Below are the code and all the weights of a small trained network. Each question names an input and a class and asks about switching units off, where a switched-off unit gives its printed mean instead of its output.

import numpy as np


def w(rows, s, z=0):
    codes = np.array(rows[::2]) - 128.0
    scale = np.full(codes.shape[1], s)
    scale[-1] = z or s
    return codes * scale


def f(y):
    return y / 2 * (1 + np.tanh(0.7978845608 * (y + 0.044715 * y**3)))


def log_softmax(a):
    a = a - a.max(-1, keepdims=True)
    return a - np.log(np.exp(a).sum(-1, keepdims=True))


def net(x, mask):
    res = np.array(x, float).reshape(1, 4) / 4 @ E
    y = f(res @ A[0][:, :-1].T + A[0][:, -1])
    res = res + np.where(mask, y, B[0][:, -1]) @ B[0][:, :-1]
    return log_softmax(res[-1] @ U[:, :-1].T + U[:, -1])


A, B = {}, {}
E = w([
[131,129,129,126],'x0',
[216,12,165,124],'x1',
[180,151,29,55],'x2',
[185,158,87,254],'x3',
],0.0074)
A[0] = w([
[163,97,142,133,131],'neuron 0',
[164,127,79,71,142],'neuron 1',
[163,78,131,133,87],'neuron 2',
[113,105,143,61,120],'neuron 3',
[112,131,181,147,85],'neuron 4',
[157,151,85,184,122],'neuron 5',
[174,128,94,185,63],'neuron 6',
[176,101,130,105,223],'neuron 7',
[171,94,141,123,52],'neuron 8',
[133,119,74,149,254],'neuron 9',
[94,158,119,132,81],'neuron 10',
[73,98,175,128,130],'neuron 11',
[89,108,155,157,94],'neuron 12',
[190,124,168,114,70],'neuron 13',
[109,123,144,87,85],'neuron 14',
[97,165,118,135,72],'neuron 15',
[97,109,139,97,69],'neuron 16',
[93,114,180,159,119],'neuron 17',
[150,142,82,104,131],'neuron 18',
[101,139,134,67,130],'neuron 19',
[98,247,136,106,127],'neuron 20',
[142,124,49,80,81],'neuron 21',
[197,152,85,96,91],'neuron 22',
[155,126,118,187,147],'neuron 23',
[171,74,142,110,119],'neuron 24',
[112,184,132,127,57],'neuron 25',
[132,147,158,197,94],'neuron 26',
],0.015,0.0065)
B[0] = w([
[44,86,81,133,160],'neuron 0',
[165,174,160,200,208],'neuron 1',
[78,132,49,160,158],'neuron 2',
[135,184,116,66,196],'neuron 3',
[195,164,53,208,156],'neuron 4',
[120,200,138,1,195],'neuron 5',
[136,184,88,31,172],'neuron 6',
[80,79,153,162,209],'neuron 7',
[116,52,21,143,143],'neuron 8',
[104,132,194,120,224],'neuron 9',
[124,40,34,177,149],'neuron 10',
[192,185,150,122,196],'neuron 11',
[223,123,99,166,158],'neuron 12',
[131,53,75,133,142],'neuron 13',
[136,176,93,81,152],'neuron 14',
[97,68,37,135,151],'neuron 15',
[190,207,28,50,144],'neuron 16',
[222,178,108,216,189],'neuron 17',
[166,147,167,185,176],'neuron 18',
[144,197,140,85,197],'neuron 19',
[63,19,103,193,254],'neuron 20',
[206,148,129,213,196],'neuron 21',
[187,110,151,202,185],'neuron 22',
[94,179,131,47,187],'neuron 23',
[64,34,92,112,183],'neuron 24',
[104,100,17,151,149],'neuron 25',
[165,181,140,80,178],'neuron 26',
],0.0066,0.0078)
U = w([
[39,66,49,148,95],'0',
[90,121,187,120,247],'1',
[209,137,145,188,72],'2',
[115,164,115,8,65],'3',
],0.011)

Each question gives the input, the list of numbers given to net, and the class t.
The units are the neurons (one row each of A and B). Each row of codes is followed by its name. A weight is (code - 128) times the scale printed after its matrix; where a second scale follows, it is the last column's (A, B and U).
mask holds one flag per neuron, in row order. A switched-off neuron (its flag False) gives its mean, the last column of its row in B, instead of its output. The means were averaged over made-up inputs and are rounded, as every weight is.
A unit's drop is (log p(t) with every unit on - log p(t) with that unit switched off) / (log p(t) with every unit on - log p(t) with every unit switched off).
The circuit of an input: a set's keep is (log p(t) with only the set's units on - log p(t) with every unit switched off) / (log p(t) with every unit on - log p(t) with every unit switched off). Starting from the 12 units with the biggest drops (on a tie, the unit counted first), units are removed one at a time, each time the one whose removal leaves the highest keep (on an exact tie, the one counted first), for as long as the keep stays at least 0.8.
circuit, biggest first: the units of the circuit, biggest drop first
most important unit: the unit with the biggest drop
k most important neurons: the k neurons with the biggest drops, biggest first
drop when u is switched off: that unit's drop, to one decimal
input [1,-6,4,8], class 3: circuit, biggest first -> [neuron 5]
input [0,-3,8,-6], class 2: 2 most important neurons -> [neuron 21; neuron 1]
input [-5,-6,-7,0], class 2: circuit, biggest first -> [neuron 17; neuron 12]
input [-6,5,-7,8], class 3: circuit, biggest first -> [neuron 23; neuron 6; neuron 5]
input [-2,6,-3,-7], class 3: circuit, biggest first -> [neuron 3; neuron 16]
input [0,2,3,5], class 3: circuit, biggest first -> [neuron 5; neuron 6]
input [-2,-7,-5,8], class 3: circuit, biggest first -> [neuron 5; neuron 23]
input [1,-7,-6,-5], class 0: circuit, biggest first -> [neuron 20; neuron 10]
input [7,7,-1,7], class 0: circuit, biggest first -> [neuron 0; neuron 24]
input [-4,0,6,-6], class 2: 3 most important neurons -> [neuron 21; neuron 1; neuron 5]
input [4,-6,-4,-6], class 0: 2 most important neurons -> [neuron 20; neuron 10]
input [-2,-8,-8,0], class 0: 2 most important neurons -> [neuron 20; neuron 15]
input [-2,7,-7,7], class 0: 2 most important neurons -> [neuron 0; neuron 2]
input [-5,3,3,2], class 1: most important unit -> neuron 20
input [1,7,7,7], class 0: 2 most important neurons -> [neuron 24; neuron 0]
input [-4,4,2,6], class 3: 2 most important neurons -> [neuron 6; neuron 5]
input [3,-3,4,-2], class 2: drop when neuron 12 is switched off -> -0.3
input [-1,-2,7,-3], class 2: drop when neuron 1 is switched off -> 0.1
input [0,8,1,-1], class 0: drop when neuron 5 is switched off -> 0.0
input [2,-4,6,-1], class 2: drop when neuron 22 is switched off -> 0.1
input [1,-1,6,-3], class 2: most important unit -> neuron 21
